Below is a small trained network, with its code and all its weights. Each question gives an input and a class and asks what happens when units are switched off, that is, made to give their printed mean instead of their output.

import numpy as np


def w(rows, s, z=0):
    codes = np.array(rows[::2]) - 128.0
    scale = np.full(codes.shape[1], s)
    scale[-1] = z or s
    return codes * scale


def f(y):
    return y / 2 * (1 + np.tanh(0.7978845608 * (y + 0.044715 * y**3)))


def log_softmax(a):
    a = a - a.max(-1, keepdims=True)
    return a - np.log(np.exp(a).sum(-1, keepdims=True))


def net(x, mask):
    res = np.array(x, float).reshape(1, 4) / 4 @ E
    y = f(res @ A[0][:, :-1].T + A[0][:, -1])
    res = res + np.where(mask, y, B[0][:, -1]) @ B[0][:, :-1]
    return log_softmax(res[-1] @ U[:, :-1].T + U[:, -1])


A, B = {}, {}
E = w([
[156,140,155,98,235,197,76,92,199,73,89],'x0',
[107,55,147,157,152,99,183,191,229,151,89],'x1',
[125,1,61,129,160,118,205,93,58,58,128],'x2',
[62,131,218,116,159,211,186,79,103,173,137],'x3',
],0.0094)
A[0] = w([
[129,163,187,111,110,136,93,163,153,147,106,48],'n1',
[167,187,125,80,133,176,60,60,48,93,142,125],'n2',
[140,136,131,168,25,75,205,110,54,127,193,172],'n3',
[119,113,141,145,47,105,140,143,104,156,166,42],'n4',
[140,221,161,132,83,144,50,164,132,155,175,224],'n5',
[67,137,173,86,133,136,182,103,149,136,148,47],'n6',
[158,59,171,113,181,119,148,187,233,140,44,168],'n7',
[126,192,129,118,116,127,88,103,151,180,175,69],'n8',
[183,185,111,83,107,147,96,56,2,80,206,16],'n9',
[145,185,173,142,120,102,94,142,137,197,86,85],'n10',
[169,121,75,128,89,77,88,194,122,117,119,55],'n11',
[116,60,81,163,158,126,175,90,120,86,108,46],'n12',
[137,182,152,127,124,114,138,154,195,195,122,85],'n13',
[120,50,137,163,154,98,187,182,194,193,120,12],'n14',
[125,110,109,112,143,164,96,151,128,140,132,56],'n15',
[196,103,127,69,239,170,89,83,141,43,67,107],'n16',
[102,142,106,171,87,100,135,105,59,176,157,72],'n17',
[153,65,116,114,183,171,183,56,69,7,202,132],'n18',
[163,143,117,137,148,143,142,121,145,94,109,42],'n19',
[81,138,168,93,130,183,154,72,93,162,141,56],'n20',
[191,158,74,111,186,87,81,161,163,52,115,102],'n21',
[75,127,158,147,136,170,149,90,103,161,138,54],'n22',
[38,111,226,97,169,213,208,80,89,186,170,158],'n23',
[156,153,157,109,229,221,80,83,188,52,88,55],'n24',
[144,47,46,151,140,83,185,106,67,55,169,212],'n25',
[213,126,34,159,114,20,62,134,120,116,148,79],'n26',
[75,126,138,155,81,81,187,197,104,203,161,116],'n27',
[105,82,109,76,150,142,191,130,94,79,132,57],'n28',
],0.012,0.011)
B[0] = w([
[79,108,93,65,94,103,37,135,189,165,82,153],'n1',
[150,76,97,169,203,84,142,118,169,163,167,208],'n2',
[123,170,207,149,107,93,165,105,110,177,117,227],'n3',
[105,140,152,146,66,92,81,45,152,190,53,154],'n4',
[97,149,168,80,164,134,132,185,148,100,194,230],'n5',
[159,56,111,137,76,157,45,135,156,125,67,145],'n6',
[152,118,97,181,184,88,142,117,147,151,187,214],'n7',
[75,91,113,74,117,116,66,153,197,116,137,158],'n8',
[152,37,33,173,199,47,123,88,201,180,162,195],'n9',
[80,129,127,81,109,112,83,160,141,119,125,166],'n10',
[149,66,150,174,69,193,61,152,126,115,76,167],'n11',
[63,105,112,63,99,109,34,171,207,189,78,168],'n12',
[63,104,76,68,117,92,50,172,184,89,132,167],'n13',
[164,55,45,177,226,50,89,64,214,162,155,165],'n14',
[81,60,75,136,68,114,5,87,190,161,33,122],'n15',
[123,177,190,143,60,85,175,74,89,183,111,215],'n16',
[110,170,158,138,105,98,106,50,125,174,61,167],'n17',
[70,139,163,87,135,116,77,204,165,135,161,221],'n18',
[115,68,64,123,52,65,5,63,203,168,14,128],'n19',
[178,90,105,157,70,160,68,139,108,101,86,166],'n20',
[167,67,167,156,79,209,102,147,79,99,79,186],'n21',
[163,57,92,110,77,160,60,111,167,93,63,151],'n22',
[192,89,173,181,102,187,107,189,105,69,117,235],'n23',
[116,185,170,135,54,83,178,57,98,203,77,214],'n24',
[88,152,156,93,151,133,121,189,130,120,159,255],'n25',
[167,81,142,171,98,191,101,156,98,83,91,203],'n26',
[117,174,195,159,108,106,165,71,118,188,112,190],'n27',
[71,112,117,75,106,118,53,182,187,142,93,162],'n28',
],0.015,0.02)
U = w([
[82,140,124,64,113,125,101,174,146,123,132,71],'0',
[121,170,149,137,77,114,130,76,120,149,94,96],'1',
[174,95,128,156,89,189,103,153,119,102,98,121],'2',
[145,92,93,154,178,100,119,103,152,143,150,87],'3',
[136,185,169,127,158,158,175,188,98,100,196,230],'4',
[83,18,41,34,235,247,228,23,2,19,77,5],'5',
[124,126,119,13,228,240,134,11,139,34,27,5],'6',
],0.025,0.022)

Each question gives the input, the list of numbers given to net, and the class t.
The units are the neurons (one row each of A and B). Each row of codes is followed by its name. A weight is (code - 128) times the scale printed after its matrix; where a second scale follows, it is the last column's (A, B and U).
mask holds one flag per neuron, in row order. A switched-off neuron (its flag False) gives its mean, the last column of its row in B, instead of its output. The means were averaged over made-up inputs and are rounded, as every weight is.
A unit's drop is (log p(t) with every unit on - log p(t) with that unit switched off) / (log p(t) with every unit on - log p(t) with every unit switched off).
The circuit of an input: a set's keep is (log p(t) with only the set's units on - log p(t) with every unit switched off) / (log p(t) with every unit on - log p(t) with every unit switched off). Starting from the 12 units with the biggest drops (on a tie, the unit counted first), units are removed one at a time, each time the one whose removal leaves the highest keep (on an exact tie, the one counted first), for as long as the keep stays at least 0.8.
circuit, biggest first: the units of the circuit, biggest drop first
unit that matters most: the unit with the biggest drop
top k neurons: the k neurons with the biggest drops, biggest first
drop of u: that unit's drop, to one decimal
input [2,-7,-8,8], class 0: unit that matters most : n5
input [7,-1,-6,7], class 1: top 2 neurons : (n24, n16)
input [-8,8,6,-7], class 1: top 2 neurons : (n27, n3)
input [-4,0,0,0], class 1: top 2 neurons : (n23, n18)
input [4,-5,-4,0], class 3: top 3 neurons : (n2, n18, n25)
input [-6,-8,8,5], class 0: top 3 neurons : (n18, n25, n28)
input [0,-2,-1,-4], class 2: top 2 neurons : (n26, n25)
input [6,6,6,-6], class 0: top 2 neurons : (n12, n25)
input [6,3,-1,-6], class 1: top 3 neurons : (n16, n24, n23)
input [5,-6,3,6], class 2: top 4 neurons : (n23, n20, n7, n14)
input [-2,-6,-5,-1], class 3: top 2 neurons : (n9, n2)
input [-1,6,7,-6], class 0: top 2 neurons : (n25, n12)
input [0,2,0,-3], class 4: drop of n24 : 0.0
input [-2,0,8,-8], class 0: drop of n12 : 9.6
input [-6,7,-7,8], class 2: circuit, biggest first : (n23)
input [-2,7,4,-5], class 3: drop of n14 : 4.5
